Here is a tiny trained network, its code and every weight. The questions are about switching its units off for an input and a class, where a switched-off unit gives its printed mean instead of its output.

import numpy as np


def w(rows, s, z=0):
    codes = np.array(rows[::2]) - 128.0
    scale = np.full(codes.shape[1], s)
    scale[-1] = z or s
    return codes * scale


def norm(h):
    return h / np.sqrt((h * h).mean(-1, keepdims=True) + 1e-5)


def f(y):
    return y / 2 * (1 + np.tanh(0.7978845608 * (y + 0.044715 * y**3)))


def log_softmax(a):
    a = a - a.max(-1, keepdims=True)
    return a - np.log(np.exp(a).sum(-1, keepdims=True))


def net(x, mask):
    res = np.array(x, float).reshape(1, 6) / 4 @ E
    u = 0
    for l in range(2):
        y = f(norm(res) @ A[l][:, :-1].T + A[l][:, -1])
        res = res + np.where(mask[u : u + 4], y, B[l][:, -1]) @ B[l][:, :-1]
        u += 4
    return log_softmax(norm(res)[-1] @ U[:, :-1].T + U[:, -1])


A, B = {}, {}
E = w([
[116,130,128,112,152,133,146,148],'x0',
[156,203,180,157,185,157,200,8],'x1',
[199,121,193,43,45,60,223,148],'x2',
[147,136,121,138,127,134,140,148],'x3',
[150,109,116,120,141,139,127,123],'x4',
[143,117,123,117,142,130,112,114],'x5',
],0.011)
A[0] = w([
[56,159,145,161,140,114,98,204,90],'0.n0',
[144,97,254,117,135,110,175,111,135],'0.n1',
[103,40,126,120,94,129,48,229,235],'0.n2',
[58,107,63,218,179,210,61,131,254],'0.n3',
],0.0074,0.0084)
B[0] = w([
[215,77,134,156,103,121,126,97,142],'0.n0',
[154,118,112,134,176,96,83,101,172],'0.n1',
[130,129,37,87,138,19,130,152,232],'0.n2',
[103,62,147,249,152,115,93,193,251],'0.n3',
],0.012,0.013)
A[1] = w([
[90,152,173,174,148,254,103,122,3],'1.n0',
[103,156,85,30,64,137,122,146,57],'1.n1',
[122,90,183,140,150,125,140,108,92],'1.n2',
[153,146,202,94,126,160,166,97,77],'1.n3',
],0.018,0.0037)
B[1] = w([
[252,108,238,124,164,178,233,46,234],'1.n0',
[121,120,189,65,114,141,181,5,205],'1.n1',
[173,153,129,135,121,148,155,111,204],'1.n2',
[70,189,93,136,92,193,48,182,255],'1.n3',
],0.017,0.0061)
U = w([
[61,34,51,231,171,55,86,238,55],'0',
[113,102,114,13,103,32,195,84,254],'1',
[197,96,232,231,199,207,203,89,148],'2',
[95,253,128,100,78,214,86,129,48],'3',
],0.014,0.00081)

Each question gives the input, the list of numbers given to net, and the class t.
The units are the neurons (one row each of A and B). Each row of codes is followed by its name. A weight is (code - 128) times the scale printed after its matrix; where a second scale follows, it is the last column's (A, B and U).
mask holds one flag per neuron, layer by layer. A switched-off neuron (its flag False) gives its mean, the last column of its row in B, instead of its output. The means were averaged over made-up inputs and are rounded, as every weight is.
A unit's drop is (log p(t) with every unit on - log p(t) with that unit switched off) / (log p(t) with every unit on - log p(t) with every unit switched off).
The circuit of an input: a set's keep is (log p(t) with only the set's units on - log p(t) with every unit switched off) / (log p(t) with every unit on - log p(t) with every unit switched off). Starting from all 8 units, units are removed one at a time, each time the one whose removal leaves the highest keep (on an exact tie, the one counted first), for as long as the keep stays at least 0.8.
units of the circuit, in order: the units of the circuit, biggest drop first
top k neurons: the k neurons with the biggest drops, biggest first
top k neurons in layer l: the k neurons of layer l with the biggest drops, biggest first
drop when u is switched off: that unit's drop, to one decimal
input [7,5,6,-4,-8,3], class 3: top 3 neurons : [0.n2; 0.n3; 1.n3]
input [-7,6,3,-7,7,-5], class 3: top neuron in layer 0 : [0.n3]
input [-6,6,1,-8,6,-3], class 3: units of the circuit, in order : [0.n3; 0.n2; 1.n3]
input [-8,7,6,-2,6,-5], class 3: units of the circuit, in order : [1.n3; 0.n3]
input [-6,1,8,1,5,2], class 3: top 2 neurons : [0.n2; 0.n3]
input [5,4,8,-5,8,8], class 3: top 2 neurons : [0.n2; 1.n3]
input [6,1,-4,2,-1,4], class 2: top 2 neurons : [0.n2; 1.n0]
input [8,1,-6,6,-2,-1], class 2: top 2 neurons in layer 0 : [0.n2; 0.n1]
input [-3,5,3,4,-6,1], class 3: top 2 neurons : [0.n3; 0.n2]
input [2,-8,3,4,-8,7], class 1: top 2 neurons : [0.n3; 1.n1]
input [-2,0,4,7,8,-1], class 1: top 2 neurons : [0.n3; 1.n0]
input [-4,7,4,0,4,0], class 3: top 2 neurons : [0.n3; 1.n3]
input [3,1,-6,-4,-7,-5], class 2: top 2 neurons : [0.n2; 1.n0]
input [-1,8,8,-7,-5,4], class 3: top neuron : [1.n3]
input [8,6,3,-1,-7,2], class 3: top 2 neurons : [0.n3; 0.n2]
input [4,-5,2,8,3,6], class 1: drop when 0.n3 is switched off : 0.5
input [5,0,2,5,-3,3], class 1: drop when 0.n3 is switched off : 2.0
input [3,-5,4,5,-7,2], class 1: drop when 0.n3 is switched off : 0.5
